(in the rows, 128 means zero)
Each row is followed by its class.
[213 137 140 164 108  91 158 154 106 109 170 126  90 118 183 133 159  76
  90 159 115 108  97  45 107 178 135 138 121 167 111  75 142 141 184 141
 154 175 101 168  72 109  90  53 135  43 147 120 127 161  61 177] : gapi
[100 131 147 156 122 123 121 127 135  93 135 129 126 117 163 144 152 135
 153 139  91 115 133 107 157  81 129 131 117 105 103 146 164 125 105 131
 106 114 114 138 152 120 141 142 149 130 165 146 101 150  96 126] : Kuge
[ 80 124 123  90 165 144 146 139 124 163  95 161 113  97 141 152 124 151
 128 137 109 157 123 137 152  76  97 125 186  60 134 146 141  85 110 132
  66  97 161  96 170 143 111 141  74 128 131 132 117 191 168 189] : Sutod
[182 139 109 123 187 111 107 157 137 158 113 169 123 130  92  94 161 137
 136 162  98 129 150 146  91 178 157 147 151 174 113 180 101 131  57 148
 146 138 132  93 156 157  89 101 101 173  83 155 108 101  74 194] : Kuge
[ 77 150 188 132 178 143 114  97 107 165 166 176 129 103  88  94 101 103
 133  97 178 143 161 105 151  65 166 104 122 164 137  93  91 153 159 130
  77 148 146 171 125 182 120  64 126 114  98  92 182 126 116 144] : zolez
[188 177  75 137 155 132 164  89 193 125 139 163 169 176  84 103 142  94
 126 100 124 154 159 145 169 126 146 176 178 211 115 100  85 124 163 142
 175 164 145 132 163 212  87  88  92 163  98  92 152 135 165 177] : lozev
[147 119 150 139 137 141 123 174 162 145 108 127 144 108 108 110 147 123
 125 141 124 146  78  82 145 102 134 119 208 145 120 148 118  99 123 126
 156 126 138 159 110 111 134 134 108 170 129  89  90 124 172 197] : gapi
[157 133 154  90 134 128 130 112 101 111 108 115 127 140 104 115 145 153
 120  96 118 115 176 133 102 120 107 146 158 177  89 155 135 125 103 155
 158 177 132 147 158  79  82 100  82 108 122 144  98 130  72 140] : Kuge
[125 146 110 148 131 121 121 130  95  88 150 189  86 152 177 107 114  83
 172 195 130 100 151 175 118 180 156  85 140 139  98 121 106  93 141 126
 128  61 151 113  96 199  95 117 173 114 145 130 120 139 111  86] : zased
[157 108 121 150  46 131 130 160 135  98 106 159 142 138 157 133 158 100
 102 202  97 102 116  81 130 139 169 120 106 101 132 126  89 138 149 128
 154 115  70 145 109 155  85 138 112 109 127  98 115 122 143 156] : zased
[178 150 154 150 103 115 156 119 138 104 115 127 190 152 111  74 137 144
  85 133  59 115 117 182 121 157 179 140  80 111  97 133 138 176 129 154
 192 160 114 120 174  81 121  87  94 100 126 171 146  87  75 116] : Giri
[ 94 163 118 150 143 150 110 143 149  53 141  88  94 109 137 119 110  82
 121 203 126 139 136  90 158  95 170 171  48 128 128  97  85 107 133 171
 124  93 131  99 158 145 177 120 135 161 159 185 183  98  75 120] : lozev
[252 128  82 137 107 128 183  55 155 127 139 112 138 158 187 126 133 176
 147 138  58 160 201  45 101 129 211 117  95 122  93 137 119 163 149 145
 154 116  82  77 177 113 122 120 135  72 137 166  40  96  77 145] : gapi
[ 17 116 146 104 222 122 110  74  76 145 151 124 137 111 116 130 129 162
 119 107 175 142  98 177 214 169 131 162  87  93 203 146 108 167  71 156
 116  92 215  97  91 143 132  90 149 145  93 187 170 140 134  58] : Vap
[ 60 120 143 129  66 119 131 115 161 162 129 155 142 138 142  96  63 102
 119 173 127  93 142 120 123  85 138  69  20 121 108 107 150  76 137  73
 120 136  71 162 190 138 110 136  93 113 124 173 126 131 174  75] : Giri
[136 117 123 127 114 130 128 136 132 152 120 163  91 132 119 134 126 130
 128 182 131 144 145 111 172 102 158 144 142 114 120 100 137 100 115  92
 111 172 116 134 113 174 106 163  80 143 123  94 133 112 155 153] : lozev
[169 145 170 123  55 162 134 181 132  91 137 106  62 114 165 135 129  76
 110 221 170 146 132  79 145 188 175 157 114 115 140 134  66  82 159 150
 124 115 145 156  94 131 145 200 127 129 165 158 132 157 132 154] : lozev
[157 151  99 148  68 113 155 143 116 124 159 110 151 133  91 118 137  83
 117 128 142 136  89 111 156 145 127 143  89 167  92 100 139 136 154 112
 193 167 104 131 130 137 143 119 116 131 144 142 139  84 161 140] : lozev
[ 92 125 180 133 142 145 119 122 126  84 108 168 103 139 139 101 107 134
 109 128 127 102 106 194 125 133 152 113 112  88 159  88 156 121 113 108
 110 140 128 120 152 142  85 103 127 115 134 129 108 141 116 120] : Voge
[124 135 134 150 128 127 125 121 106 119 161 135 153 128 136 134 112 128
 118  98 176 123 105 131 110 172 143 135 129 172 111 116 132 133 157 160
 162 139 145 144 131 112 112  86  87  98 132 100 124 143  87  91] : Vap
[158 115 142 107 128 137 143 107 161  49 134 141 117  50 161 183 138 133
 147 128 152 136 119 100 148 114 125 205 126 122 129 114 139 111 148 116
 102 111  86 174 140 164 130 114 126 119 160 140 115 210 162 100] : Giri
[122 155 153 146 173  82 110 143 120  88 157 138 135 117  69 104 128 122
 106 159 179 112  72 103 106 150 190 178 148 220  95 123 112 122  81 195
 167 148 134 121 165 159 105  75  84 136 101 127 111  77  87 129] : zolez
[100 148 183 115 155 140 124 121 116  96 135 138 121  96 126  97 120 136
  79 143 103 103  74 150 145 132 164 146  68  98 164 138 146 146  98 119
 145 146 150 127 133 104 155  98 177 129 169 114  84 132 133 155] : Voge
[ 99 122 121 148 117 142 142 126 125 141 139 123 149 120 160 114 136 150
 144  63  62 102 127 139 126  69 121  94 167  87  97  77 160 131 175  74
 140 130  96 103 147 117 128 108 136  91 152 129  98 125 145 137] : gapi
[142 141 109 119  90 139 142 188 105 153 145 167 117 132 151 100 146 100
 119 160 100 129 111 140 115 137 144  99 177  96 103 116 143 101 136 109
 130  98 139 140 110 113 130 143 112  85 138 111 155 103 166 141] : zased
[101 139 182 125 176 170 157  94 211 153 123  82 143 151 152  66 188 135
  83 103  73 117 120 128 105  85 216 152  78 144 143 104  90 135 107 112
 160 158  81 136 173  83 116 122 155 133 137 159 116  58  92 161] : gapi
[154 141 172 138 126 120 133 127 101  83 102 147 145 159 189 109 108 125
  88 152 101  78 106 162 116 134 151 121  98  91 124 112 139 147 124 153
 171 142 108 142 153 122  62 102  92 148 133 166 122 178  92 146] : nabak
[124 135 157 144 118 134 134 131 128 119 164 130 122 130 134  91 135 116
 119 115 155 120 101 154 141 129 105 138 150 152 139 109 151 113 126 131
 154 153 148 159 156 119 128 127 131 118 148 154 104 140 139 139] : Voge
[130 149 108 146  92 103 149 150 107 153 109 137 118 110  85 134 138  91
 148  91 138 152 104  97 165 125 139 133 168 125  75 123 121 107 153 133
 110 153 130 132 118 142 120 147  90 119 107  98 147 111 128 131] : lozev
[193 135 121 111 163 169 133  98 172 157 125 178 123 138 141  70 140 132
 130 142 108 148 154 178 136 142 175 121 124 144 121 100 113 151 130 106
 153 131 118 150 140 134 104  59 130 151 132 149 105  85 124 118] : Giri
[103 144 169 137  88  93 117 147  85  96 164 182 153 143 121 105 111 124
  99 154 116  90 134 143 137 138 118 127 140  96 124 133 133 140 140 145
 142 131 148 146 114 135 144  88 131  99 108 158 161 164 168 125] : zased
[ 91 144  95 121 139 118 145  93 124 129 153 144 145 163 124 112 149 126
 127 105 162 134 118 156 143 129 132 165 158 141 166  87  87 124 134 142
 106  78 171  92 115 184  76  83 118 172 103 146 172  52 141 120] : zolez
[120 147 124 116 118 130 153  76 130  83 135 163 128 140 132 125 127 158
 116 111 118 188 143 123 150  93 122 167 152 131 122  90 108 151  99 176
 157 202 156  87 127 127 111  36 102 160 140 107 163 103  63 130] : Vap
[159 138 184 107 116 164 131 142 142  45 150 155 104 106 131 146 154 178
 113  96 133 111  87 106 127 160 131 149 136 146 159 125 129 132 116 116
 139  98 120 113 137 122  81 114  86 102 124 123  88 180 102 119] : Vap
[132 132 138 141  57 155 127 113 110  99 155 141 106 130 144 157 133 102
 109 102 176 115 160 108 119 111 181 153 131 165  84 116  95 117 144 148
 131 146 124 134 129 119 145 100 114 122 131 135 128 143 144  95] : zased
[158 118  95 132  81 113 145 134 155 130 120 170 122 182 177 104 145  96
 120 177 112 121  97 114 132 137 143  92 148  98 139  98 137 149 151 108
 147  95  66 100 136 197  68 121 127 132 107 136 145 107 180 213] : nabak
[152 128 112 119 154 135 144 130 117 161 129 143 150 129 125 104 159 114
 126 119 154 147 101 140 127 143 139 130 144 125 100 118 122 125 141  99
 137 174 127 129 112 111  91 119 117 112 109  91 125  49 127 144] : Sutod
[100 178  94 151 134 109 121  88 148 130 157 120 103 166 141 125 135 106
 158  88 153 128 213 159 153 139  85 175 189 187 138 103  87  86 129 189
 137 149 198 126 112 159 155 160 124 147 115 133 215 141  75 119] : Vap
[ 70 150 128 133 130 129 114 131  76 149 139 130 147 151 112 155 156  84
 103  79 154  97  89 150  99 182  98 114 126 138  71 114  98 103 146 110
 142 218 149  83 127  86 105 125 115  90 121 147 141 107  82 111] : Sutod
[133 142 136 118  90 123 128 151 164 162 121 132 153 158  98  56 141 123
 120 128  91 137 118 152 137 126 143 131 135 102 175 104 106 141 121  98
 156 162 127 170 146 149 138 146 126 160 145 129 164 100 160 149] : zolez
[133 138 117 115 154 120 130 122 105 101 132 137 102 134 120 140 135 122
  98 134 146 165 121 109 130 170 154 151 117 155 118 136 128 153  93 164
 162 124 143  91 134 121 120  94 105 122 110 158 133 106 112 149] : Vap
[103 119 127 116 114 166 128 147  82 101 128 124 114 126 147 166 135  98
 109 140 166 125 169 160 140 146 117 142 123 144  97 107 119  92 103 137
 106 136 141  75 118 104 105 118  92 123 132 202 159  88 161  80] : Sutod
[141 139 130 115 109 159 135 148 143 159 124 148 152 161 126  83 118 143
 153 154  79 162 183 175  97 114 135  83 132 108  77 139 142  98 143  83
  89 141 145 158 172  95 111 134  99 139 121 120  97  71 140 107] : Kuge
[107 135  55 146 110 129 125 125 120 174 169 103 105 106 112 107 102 129
 169 104 144 132 145 112 176 135 134  58 108 141 133 137 127 133 100 157
 129  85 129  47 128 207 182  82 103 153 103 158 114 145 111 122] : Giri
[112 144 136 104  81 132 131 156 113 123 110 136 168 107 129 138 110 104
 107 117 108 137 103 146  93  91  94 109 100 127 103 143 127 114 110 112
 143 127 114 180 155  99 134 106 122 130 131 129  91 154 123 114] : Kuge
[142 111 111 151  97 127 122 152 150 143 115 141 124 128 130 172 143 122
 126 118 121 141 117  78 137 126 145 129 166 109 139 102 140 128 109 117
 121 154 109 133 123 125 118 137  80 132 134 130 123 148 148 147] : gapi
[194 141 187 130 132  79 147 158  79 127 195  71 129 177  87  85 142 203
 136 137  85 114 172 147 103 137 148 162 158 190 132 132 161 126 127 161
  95 152 139 140 149 118 115 176 113 111 125 140 106 122 104 120] : zolez
[115 135 142 112  78 102 148 134 110 110 156 156 109 132 145  87 135 134
 108 142 121 142 152 125 131 153 122 156 176 121 117 126 114 119 110 152
 134 161 125  83 131 151 132  85 108 115 129 149 171 117 131 129] : Vap
[129 140  63 161 148  73 119 164 134  39 119 162 121 172 147 168 134  47
 143 127 147 117 167 100 116 180 125 153 234 164  70 141 121 119 138 175
 120 126 129  89 164 204  30 125  79  94  98 121 136 164 115 133] : Sutod
[114 106  97 133 143 180  92 149 153 240 115 134 172 101 146  40  96 103
 151 123 112 121 158 159 144  42 133  37  80 160 119 122 118 107 160  85
 133  55 108 216 142 101 143  80 132 147 128 129  97 113 121 136] : Kuge
[154 165 115 130  88 112 141 133 111  94 144 126 134  96 129 135 143  90
 136  93 172 135 134 131 131 158 126 139 120 136  87 124 135 103 111 139
 118 129 103 115 128 109 148  92 114 118 157 143 121 131  57 149] : Kuge
[199 126  85 111  49 115 144 136 105 150 157 162 119 133 162  99 121 116
 134 132 110  98 137 172  96 171 207 120 126 146 115 113 123 154 136 124
 165 134 119 131 107 134 109  80 147  93 153 105 139 149  74 108] : zased
[132 148 177 136  95 107 136 140 132  99 127 138 102 122 104  93 126 164
 135 140  84  95 133  83 165  81 145 164 181 132 118 164 139 136 121 185
 172 142 142 107 159 134 129 144 115 163 159 141 123 152 128 211] : lozev
[140 189  85  89 103  95 135 133 126  64 109  88  99 135 109 173 141  81
 153  74 142 114 168 152 110 126  97 200 184 180 111 142 113  86 124 171
  92 116 141 148 205 148 109 149 116 157 140 138 119 217 125 118] : Kuge
[ 91 118 158 122  78 121 119 185 106 172 129 174 145 140 119  85 152 127
 120 140  67  93 108 134 152 126 148  71 176  85 109 136 149 132 142  98
 130 141 129 181  65  96 120 146 133  92 134  70 129 102 177 152] : zased
[155 146 123  70 155 161 141 131 147 116 149 145 159 123 128 103 136 144
  98 137 103 160 118 153 135 166 132 138  80 114 176 108 120 153 121 119
 125 118 146 128  90 123 153  64 137 133  82 126 202  96 129 124] : Vap
[172 134  83 109 147 162 142  96 129  98 138 159 110 121 221 119 120 137
 121 192 133 166 123 164 120 161 136 126  72  66 164  71 112 120 135 106
 102  60 102 132 112 191 136  51 119 122 135 106  99 111  79  61] : Vap
[114 143 167 109 133 130 157 128 101 130 131 143 150 101 127 142 123 145
 127 109  99  92 103 230 113 137 143 136  91 125 127  71 164 171 126 108
 119 132 114 120 157 147  78  80 139 127 118 151 107 124 118  88] : zolez
[ 86  94 151 162 125 143  99 150 167 115 122 155 131 128 185 135 118 115
  99 153  96 137 143 130  99 126 109 130  89 122 151 102 110 128 168 125
 102  71 117 185  64 132 151  73 156 121 109 116 162 123  99 104] : Vap
[174 135 117 142  68 119 144 148 143 129 153 139 101 149 146  89 134 117
 141 146 112 129 153  97 124 118 115 106 172 168 111 121 114 110 157 109
 146 109  92 128 116 175 103 140 121 141 135 104  91 113 177 201] : nabak
[106 118 136 119 135 131 144 128 130 135 130 128 111 152  99 119 127 124
 110 136 124 168 145 124 115 147 138 108 114 131 137 132 147 115  90  92
 101 172 115 111 141 142 105 161 113  99 115  89  78  71 157 138] : Voge
[185 147 153 141 149 141 119 159 120 178 107  95 137 143  93 105 154 116
 127 128 144 169 121 126 111 101 113 127 131 154 151 180 114 138  97 140
 147 147 152 181 142  87 127 176 118 189 123  87 111 115  76 190] : Kuge
[119 107 117 121 128 111 135 161 165 119 135 184 154 160 140 122 133 137
 135 137  70 134 128 156  77 112 180 126 167 121  87 115 143 103 128  65
 106 137 104 154 121 144  80 161 143  82  80  58 121 102 153  90] : zased
[159 115  64 122 115 165 116 158 166 198 121 133 111  91 129 118 137 117
 156 120 114 145 131 165 128 112 116 102 146 174 121 101 151  94 136  79
 110  78 107 150 103 130 162  75 146 135 169  62  77 108 144 135] : Kuge
[193 115 159 110 129 130 131 136  93 135 101 177 128 102 120  94 128 120
  94  94 158 159 124 146 149 115 160 148 166 106 115 129 154 129 102 126
 132 162 121 148 142  76 123 106 102 136 131 167 118 145 146 205] : Voge
[179 122 133  80 122 127 144 115 182 117  98 155 123 146 117  72 145 148
 110 120  79 135 180 123 118  91 111 140 190 130 117 133 125 111 112 103
 134 158  74 138 170 156 105 104  75 109  94 122 130 126 138 144] : Giri
[118 134 127 166 118 107 100 130 153  67 143  87 119 160  79 206 132 128
 120 136 182 121 118  91  98 176  76 145 147 183 133 115 133 126 106 183
 135 142 128 107 150 198 147 116  53 130  79 118  96 140  59 115] : zolez
[113 154  98 145 171  80 124 147 119 100 159 133 101 212 108  73 184 132
 146 154  44 113 155 163 132 145 118 118 177 119 135 135 129 140 125 141
 103  80 162 103 114 180 104 139 144 109  75 133 176  84  87 148] : zased
[ 64 143 169 105 105 140 146  91 154 126 127 154 110 155 142 113 115 124
  94 145 167 121 180 156 134  92 168 146  92 109 147 110  91  79  87 144
  95 117 121  84 146 142 126 116 132 166  84 186 162 112 164 136] : zased
[148 156 135 138  96 118 135 145 118 186 143 145 141 165 112  66  98 122
 103 176 125 156 143 132 110 153 117  73  91 136 137 139 121 113 126 122
 175 123 124 132 149 125 156 161  98 112 108 132 125  97 141 180] : Vap
[ 23 173  72  94 160 120 119  84 121 145 146 181  98 117 109 151 152  91
 134  73 200 122 125 138 127 130  81 153 174 120  62  85 151  72  96  98
  98 192 148  98 169 160 126  52  65 129  92 147 145  71 159 112] : Kuge
[145 144  52 209 177 140 102 125 148 103 201 119 111 142 154 141 143  75
 165 104 152 114 132 114 152 200 146 112  96 201 152 108 112 169 153 120
 178  57 161  85  57 210 132 122 169 130 126 123 171 115 102 154] : nabak
[168 115 139 185 101 108  95 182 127  95 173 134 113 172 128 104 147  90
 147 174 125 103 147  89 113 156 130  88 172 224  83 119 115  99 172 128
 129 168  81 141 108 151  81 133 126  82 177  72  83 143  54 161] : Sutod
[135 162 158 152 107 156 138 124 154 142 107 140 142 155 129 104 112  97
 126  64 111  95 157 190 136 174 133 118  88 139 140  67 101 103 168 108
 138 168 118 180  90 129 103  95 126 137 164 103 122 155 105  62] : lozev
[ 84 155 141 127 128 144 127 110 189 145 198 143  82  98 114 115 180 152
 129  89 155 126 130 113 157  75 134 214 151 146 173 106 130 123  80 109
  99 130 142 158 135 142 188 100 140 165 141 110 129  93 175 103] : zased
[132 152 180 114 139 130 154 117 120 120 124 158 131 123 149  97  97 111
 126 111 137 114 143 179 128 143 148 150 131 100  90 108 161 137 145 110
 164 170 129 122 151  96  94 111 141 126 159 156 129 117 106 127] : lozev
[ 97 143 119 125 105 144 135 146 151 125 104 142 137 116 128 101 111 104
 101 110 127 172 119 132 149 103  98 127 134 129 125 116 118 108 120 152
 146 128 151 148 114 119 153  45  85 202 134 105 151 122 137 150] : Vap
[129  91 146 124 142 139 145 149 153 183 134 139 117 114 125  67 104 167
 168 131 101 175 152 115 121  89 152  76 156 117 148 125 141 114 139  73
 120  82 127 153 125 125 100 148 127 110 130 129  88 109 174 170] : gapi
[ 97 108 130 152 154 118 121 147 125 169 135 154 129 101  84  84 134 166
 136 108  74 152 114 136 200  80 174 101 155 111 102 110 158 138 107  96
 129 163 130 122 111 125 130 123 103  89 121 104 123 115 149 130] : Giri
[191 123 125 125  58 107 140 154 119 154 146 112 128 127 123 118 129 140
 122 177 119 108 124 100 126 125 131 150 117 150 140  99 144 146 129 130
 167 193 100 145 148 154 122 136 109 141 122 129 121 117 163 140] : zolez
[211  99 113 129 120 136 136 163 116 164 115 154  99 125 130  63 136 142
 125 152  89 138 121 147 130  94 168 106 143 155 146 106 156 143  85 128
 150 162  99 133 125 148 102 103 122 145 114 105 122 100 121 188] : Voge
[103 134 103 125 116 100 162  73  98 151 114 121 171 159 124 117 131 131
  93  67 114 141 158 136 163 116 124 160  99  96 135 124 127 131  92 151
 110 192 152  95 145  86 102 105 108 143 111 165 135  81 132 100] : Voge
[158 131 139 138  94 157 146 123 119 103  98 153 112 107 117 150  88 120
 150 108 162 142 153 151 132 146 124 129 131 110  96 110 146 127 158 111
 129 130 124 129 119 163 123  90  93 147 123 101 102 115 163  78] : lozev
[118 160 138 161 119 122 117 106 131 189 101 134 131 176  95  69 116 108
 133 126 132  84 187 197 119 190 142 133 108 140 108 144  88 136 157 146
 158 128 178 125 133 119 107 130 105 170  87 169 146  22  87 105] : lozev
[187 154  50 188  79 105 112 128 159 157 123 170 134 168 112 101 130 101
 149 193 149  94 123 103  90 151  77 102 111 171 138 142  75 109 151 124
 210 112 108 115 176 236 105 146  83 170  83 122  86  88 144 203] : Sutod
[178 128 117 144 218 114 122 153 172 111 178 201  65  97 136  73 142  93
 165 141 131 125 129 135 111 175 190 127 178 198 144  79 125 130 120  86
  89  91 116 116  99 220  54  19 140  95 112  98 156 141  48 143] : gapi
[173 124 146 135 142 124 138 162 121 132 121 114 118 119 128  82 102 120
 131 148 103 189 101 126  87 120 121 122  78 108 178 146 132 125  81 141
 119 125 128 130 155 116 171 137 179 150 135 162 143 134 103 116] : Voge
[120 150 102 134 108 146 128 141 154 194 154 128 172 134 118  90 153 131
 119  92  93 109 136 104 113  78 154 126 147 175  74 129 111 128 139 134
 155 184 118 139 151  82 148 118 124 126 120  95 104  29 145 141] : Sutod
[ 88 160 162 144 103 138 138 123 156 108 124 143 132 151  86  99 116 121
  97  79 124  93 137 204 122  96 163 142 119 186 103  81 119 102 125 141
 167 162 143 132 149 103 107  70 111 142 115 118 136 132 136 117] : zased
[113 149 185 129 163 119 165 109 117 137 107 136 118 161  98  84 130 138
 137 179 108 153 150 155 114 139 169 124 111 161 132 168  61 157 111 196
 159 112 174 111 179 119  15 140 141 138  94 161  76  97  93 136] : zased
[123 179 178 110 157 132 151 160 103 137 111 172 142 100  50 106 148  92
  75 119 139 176 108 159 142 138 143 141 144 159 107 133 101 129  63 141
 131 199 139 108 163 111  74  58  71 136 127 113 118 135 119 196] : Kuge
[ 95 122 123 133 127 169 152  93 128 179 169  89 134 202 156 110 127 118
  87  82 119 100 143 140  54 121 135 109  45 163 151  97 139 116 159 107
 114 177 128  57 141 107 128 103 179 129  97 137 181  48 145 121] : Voge
[ 86 127  95 156  69 138 106 182 186 175 124  98 163 153 105  99 116 139
 119 115 139 122 108 158  83 177 112 110 214 146 113 165 109  81 131 137
 153 131 138  86 165 155 163 134  47 186 118  30  71 102 121 124] : Vap
[179 101 100 128 102  78 106 100 131 148 120 218 130 158 157  67 135 175
 145 149  79  80 151 140 156 138 110 142 178  75 143 112 125 137 166 103
 152 144 123 177 123 179  75  88  99 128 101 182 133 167 157 129] : Giri
[139 101 157 106  98 155 132 127 138 140 114 158  92 170 166  52 146 142
  99 130  68  80 180 175  75 154 130 107 119 107 139  96 143 104 171  79
 106 130  82 155 132 131  97  88 128  98 136 162 101  86 171 164] : Voge
[174 143 116 165 111  88 124 141 142  68 155 156 123 202 136 106 173  83
 158 183 126  89 208 109 124 228 143 135 174 173 123 180  87 115 144 164
 101  20 112 114 130 192  73 169 130  96 102 179 132 104 139 105] : zased
